Below are the code and all the weights of a small trained network. Each question names an input and a class and asks about switching units off, where a switched-off unit gives its printed mean instead of its output.

import numpy as np


def w(rows, s, z=0):
    codes = np.array(rows[::2]) - 128.0
    scale = np.full(codes.shape[1], s)
    scale[-1] = z or s
    return codes * scale


def f(y):
    return np.maximum(y, 0)


def log_softmax(a):
    a = a - a.max(-1, keepdims=True)
    return a - np.log(np.exp(a).sum(-1, keepdims=True))


def net(x, mask):
    res = np.array(x, float).reshape(1, 3) / 4 @ E
    y = f(res @ A[0][:, :-1].T + A[0][:, -1])
    res = res + np.where(mask, y, B[0][:, -1]) @ B[0][:, :-1]
    return log_softmax(res[-1] @ U[:, :-1].T + U[:, -1])


A, B = {}, {}
E = w([
[108,185,39,149,175],'x0',
[97,94,177,205,180],'x1',
[8,148,121,103,118],'x2',
],0.015)
A[0] = w([
[131,101,124,195,171,141],'neuron 1',
[146,109,91,79,93,102],'neuron 2',
[90,103,181,169,176,112],'neuron 3',
[61,141,120,93,133,122],'neuron 4',
[151,94,193,96,76,109],'neuron 5',
[194,117,136,130,164,95],'neuron 6',
[144,172,67,142,196,105],'neuron 7',
[173,172,104,65,90,109],'neuron 8',
[60,129,130,101,127,144],'neuron 9',
[114,142,156,164,142,101],'neuron 10',
[39,148,176,109,139,111],'neuron 11',
[74,171,141,40,94,108],'neuron 12',
[97,126,125,129,114,234],'neuron 13',
[149,113,86,85,95,183],'neuron 14',
[101,92,171,87,106,112],'neuron 15',
[74,106,143,109,118,124],'neuron 16',
[126,109,137,124,115,180],'neuron 17',
[69,148,58,163,126,106],'neuron 18',
[77,98,129,173,138,113],'neuron 19',
[106,70,143,137,193,83],'neuron 20',
[154,75,151,112,134,94],'neuron 21',
[119,103,140,172,149,114],'neuron 22',
[163,99,97,165,109,249],'neuron 23',
[105,165,123,50,95,119],'neuron 24',
[104,141,48,171,150,124],'neuron 25',
[81,107,154,202,147,80],'neuron 26',
[99,79,184,84,83,90],'neuron 27',
[118,75,205,114,95,150],'neuron 28',
[100,152,86,164,135,116],'neuron 29',
[117,122,156,191,160,150],'neuron 30',
[253,112,112,140,179,124],'neuron 31',
],0.017,0.015)
B[0] = w([
[96,139,125,56,135,204],'neuron 1',
[139,163,82,37,105,176],'neuron 2',
[139,148,118,29,129,211],'neuron 3',
[162,137,153,168,170,206],'neuron 4',
[107,81,96,121,148,217],'neuron 5',
[254,145,153,183,237,180],'neuron 6',
[97,61,25,150,113,210],'neuron 7',
[133,121,138,43,113,207],'neuron 8',
[145,170,161,173,186,214],'neuron 9',
[151,138,110,85,108,156],'neuron 10',
[224,151,190,143,223,224],'neuron 11',
[172,134,151,107,168,224],'neuron 12',
[47,139,206,155,133,234],'neuron 13',
[87,128,176,71,111,214],'neuron 14',
[109,41,46,173,169,195],'neuron 15',
[173,167,155,205,233,189],'neuron 16',
[52,116,128,138,118,183],'neuron 17',
[130,80,112,149,148,206],'neuron 18',
[140,151,140,86,134,187],'neuron 19',
[185,123,101,73,109,171],'neuron 20',
[164,125,66,138,169,165],'neuron 21',
[130,100,112,56,113,173],'neuron 22',
[24,141,221,168,138,241],'neuron 23',
[152,130,151,65,184,209],'neuron 24',
[102,74,86,153,136,211],'neuron 25',
[169,146,104,77,108,194],'neuron 26',
[130,68,23,163,133,211],'neuron 27',
[82,83,104,156,118,245],'neuron 28',
[124,70,102,151,148,181],'neuron 29',
[104,149,158,41,117,208],'neuron 30',
[197,131,166,171,212,248],'neuron 31',
],0.0099,0.016)
U = w([
[233,152,180,203,190,92],'0',
[154,142,124,3,124,124],'1',
[108,43,16,203,141,168],'2',
[16,157,247,193,117,254],'3',
[122,113,90,187,86,72],'4',
[160,164,82,127,74,86],'5',
],0.013,0.0067)

Each question gives the input, the list of numbers given to net, and the class t.
The units are the neurons (one row each of A and B). Each row of codes is followed by its name. A weight is (code - 128) times the scale printed after its matrix; where a second scale follows, it is the last column's (A, B and U).
mask holds one flag per neuron, in row order. A switched-off neuron (its flag False) gives its mean, the last column of its row in B, instead of its output. The means were averaged over made-up inputs and are rounded, as every weight is.
A unit's drop is (log p(t) with every unit on - log p(t) with that unit switched off) / (log p(t) with every unit on - log p(t) with every unit switched off).
The circuit of an input: a set's keep is (log p(t) with only the set's units on - log p(t) with every unit switched off) / (log p(t) with every unit on - log p(t) with every unit switched off). Starting from the 12 units with the biggest drops (on a tie, the unit counted first), units are removed one at a time, each time the one whose removal leaves the highest keep (on an exact tie, the one counted first), for as long as the keep stays at least 0.8.
units of the circuit, in order: the units of the circuit, biggest drop first
most important unit: the unit with the biggest drop
k most important neurons: the k neurons with the biggest drops, biggest first
drop when u is switched off: that unit's drop, to one decimal
input [5,8,6], class 1: units of the circuit, in order => (neuron 3)
input [-6,8,7], class 1: 4 most important neurons => (neuron 3; neuron 30; neuron 26; neuron 31)
input [0,2,3], class 3: 2 most important neurons => (neuron 31; neuron 6)
input [-2,0,3], class 3: 3 most important neurons => (neuron 31; neuron 6; neuron 13)
input [0,-1,3], class 3: 2 most important neurons => (neuron 31; neuron 6)
input [2,7,8], class 0: 2 most important neurons => (neuron 11; neuron 16)
input [-3,3,4], class 0: 3 most important neurons => (neuron 11; neuron 23; neuron 16)
input [-8,5,-7], class 2: 4 most important neurons => (neuron 28; neuron 5; neuron 11; neuron 27)
input [-8,-6,7], class 2: 4 most important neurons => (neuron 27; neuron 15; neuron 28; neuron 5)
input [-8,-1,7], class 2: 3 most important neurons => (neuron 27; neuron 15; neuron 28)
input [4,4,0], class 1: 2 most important neurons => (neuron 27; neuron 15)
input [5,4,-1], class 2: 2 most important neurons => (neuron 7; neuron 25)
input [-7,6,6], class 2: 4 most important neurons => (neuron 27; neuron 15; neuron 28; neuron 31)
input [-2,-1,-3], class 3: most important unit => neuron 11
input [-4,3,5], class 0: drop when neuron 11 is switched off => 1.1
input [2,5,6], class 0: drop when neuron 11 is switched off => 0.5
input [-7,8,7], class 1: drop when neuron 31 is switched off => 0.2
